Below are the code and all the weights of a small trained network. Each question names an input and a class and asks about switching units off, where a switched-off unit gives its printed mean instead of its output.

import numpy as np


def w(rows, s, z=0):
    codes = np.array(rows[::2]) - 128.0
    scale = np.full(codes.shape[1], s)
    scale[-1] = z or s
    return codes * scale


def norm(h):
    return h / np.sqrt((h * h).mean(-1, keepdims=True) + 1e-5)


def f(y):
    return np.maximum(y, 0)


def log_softmax(a):
    a = a - a.max(-1, keepdims=True)
    return a - np.log(np.exp(a).sum(-1, keepdims=True))


def net(x, mask):
    res = np.array(x, float).reshape(1, 7) / 4 @ E
    u = 0
    for l in range(2):
        y = f(norm(res) @ A[l][:, :-1].T + A[l][:, -1])
        res = res + np.where(mask[u : u + 10], y, B[l][:, -1]) @ B[l][:, :-1]
        u += 10
    return log_softmax(norm(res)[-1] @ U[:, :-1].T + U[:, -1])


A, B = {}, {}
E = w([
[101,144,118,179,2,144],'x0',
[129,130,125,128,130,129],'x1',
[63,84,47,81,96,192],'x2',
[129,137,123,130,130,134],'x3',
[213,72,84,177,132,153],'x4',
[196,144,172,58,93,171],'x5',
[108,109,208,177,138,194],'x6',
],0.0053)
A[0] = w([
[127,155,193,181,172,187,3],'L0N1',
[184,47,105,181,140,198,145],'L0N2',
[95,79,150,135,167,202,90],'L0N3',
[81,117,158,140,147,254,86],'L0N4',
[174,121,165,31,162,195,50],'L0N5',
[35,155,196,89,125,152,83],'L0N6',
[109,93,102,86,182,167,45],'L0N7',
[150,160,23,61,126,109,119],'L0N8',
[61,69,92,95,132,228,48],'L0N9',
[71,93,106,158,232,118,90],'L0N10',
],0.0098,0.0026)
B[0] = w([
[125,68,178,141,127,60,193],'L0N1',
[94,103,141,79,205,228,253],'L0N2',
[137,74,141,122,108,74,201],'L0N3',
[90,35,157,110,107,77,227],'L0N4',
[73,140,151,166,43,182,220],'L0N5',
[135,83,122,96,217,245,223],'L0N6',
[190,212,84,120,119,73,178],'L0N7',
[75,12,177,92,110,121,227],'L0N8',
[158,233,29,75,93,50,241],'L0N9',
[75,139,145,180,68,189,229],'L0N10',
],0.012,0.0051)
A[1] = w([
[121,53,168,131,63,29,60],'L1N1',
[102,87,162,128,179,157,251],'L1N2',
[49,118,72,190,195,88,127],'L1N3',
[92,95,210,169,113,145,195],'L1N4',
[42,183,177,80,157,112,24],'L1N5',
[226,217,194,179,193,68,29],'L1N6',
[101,160,122,215,2,191,2],'L1N7',
[115,120,94,85,102,107,143],'L1N8',
[178,123,193,55,101,136,30],'L1N9',
[59,99,152,70,99,172,205],'L1N10',
],0.0098,0.00078)
B[1] = w([
[139,91,139,157,213,114,191],'L1N1',
[174,175,109,99,140,138,200],'L1N2',
[117,99,245,82,51,183,166],'L1N3',
[119,174,37,95,66,59,212],'L1N4',
[207,28,68,109,128,193,166],'L1N5',
[110,205,61,1,81,56,145],'L1N6',
[136,216,119,229,100,183,170],'L1N7',
[152,192,216,156,155,110,172],'L1N8',
[2,99,119,157,127,146,169],'L1N9',
[185,177,143,209,154,89,250],'L1N10',
],0.011)
U = w([
[117,5,185,170,174,32,115],'0',
[169,181,94,180,121,119,255],'1',
[48,153,157,197,9,192,86],'2',
[113,195,77,6,83,50,79],'3',
[183,97,106,73,202,255,76],'4',
],0.0093,0.0068)

Each question gives the input, the list of numbers given to net, and the class t.
The units are the neurons (one row each of A and B). Each row of codes is followed by its name. A weight is (code - 128) times the scale printed after its matrix; where a second scale follows, it is the last column's (A, B and U).
mask holds one flag per neuron, layer by layer. A switched-off neuron (its flag False) gives its mean, the last column of its row in B, instead of its output. The means were averaged over made-up inputs and are rounded, as every weight is.
A unit's drop is (log p(t) with every unit on - log p(t) with that unit switched off) / (log p(t) with every unit on - log p(t) with every unit switched off).
The circuit of an input: a set's keep is (log p(t) with only the set's units on - log p(t) with every unit switched off) / (log p(t) with every unit on - log p(t) with every unit switched off). Starting from the 12 units with the biggest drops (on a tie, the unit counted first), units are removed one at a time, each time the one whose removal leaves the highest keep (on an exact tie, the one counted first), for as long as the keep stays at least 0.8.
units of the circuit, in order: the units of the circuit, biggest drop first
most important unit: the unit with the biggest drop
k most important neurons: the k neurons with the biggest drops, biggest first
top k neurons in layer l: the k neurons of layer l with the biggest drops, biggest first
input [2,8,4,-3,-8,-7,0], class 4: 3 most important neurons	L0N6, L0N5, L1N5
input [2,8,-3,5,-2,3,-3], class 0: most important unit	L0N10
input [1,7,-2,-8,2,-5,-4], class 2: top 2 neurons in layer 0	L0N10, L0N4
input [-5,4,-6,-6,5,-8,-5], class 2: units of the circuit, in order	L0N10, L1N3
input [2,-2,-3,7,4,3,1], class 4: top 2 neurons in layer 1	L1N7, L1N8
input [2,-8,-8,1,8,4,8], class 0: units of the circuit, in order	L0N1, L1N7
input [-7,-3,3,4,-6,-1,-3], class 1: top 2 neurons in layer 0	L0N2, L0N10
input [-4,-7,-8,-8,1,-2,6], class 3: 2 most important neurons	L1N6, L0N8
input [-5,3,-5,-2,3,-8,-6], class 2: units of the circuit, in order	L0N10, L1N3
input [-4,-7,-6,6,-4,-8,0], class 2: top 2 neurons in layer 1	L1N3, L1N10
input [5,1,8,-4,-8,-5,6], class 3: 2 most important neurons	L0N9, L1N1
input [0,6,1,3,6,-2,-4], class 4: 2 most important neurons	L0N2, L0N4
input [2,7,7,-1,-2,5,3], class 3: 2 most important neurons	L0N9, L0N10
input [1,-8,8,2,4,4,0], class 3: units of the circuit, in order	L0N9
input [-8,-1,2,8,-3,7,6], class 1: 3 most important neurons	L0N5, L1N10, L0N8
input [-4,-4,0,-3,-7,-6,0], class 4: 3 most important neurons	L0N6, L0N5, L1N5
input [-5,7,8,-3,-6,8,-3], class 2: top 3 neurons in layer 1	L1N4, L1N2, L1N9
input [-5,-5,-4,4,4,8,-7], class 2: units of the circuit, in order	L0N5, L1N9
input [-6,-7,-6,5,2,-8,-3], class 2: top 2 neurons in layer 1	L1N3, L1N10
input [-2,-3,-1,6,-3,-1,-4], class 0: most important unit	L0N8
input [-6,4,0,8,-8,6,3], class 4: top 3 neurons in layer 1	L1N5, L1N7, L1N2
input [5,-2,5,-2,-3,-7,8], class 0: units of the circuit, in order	L0N4, L1N1
input [-1,-3,-4,7,-5,3,3], class 4: 2 most important neurons	L0N6, L0N10
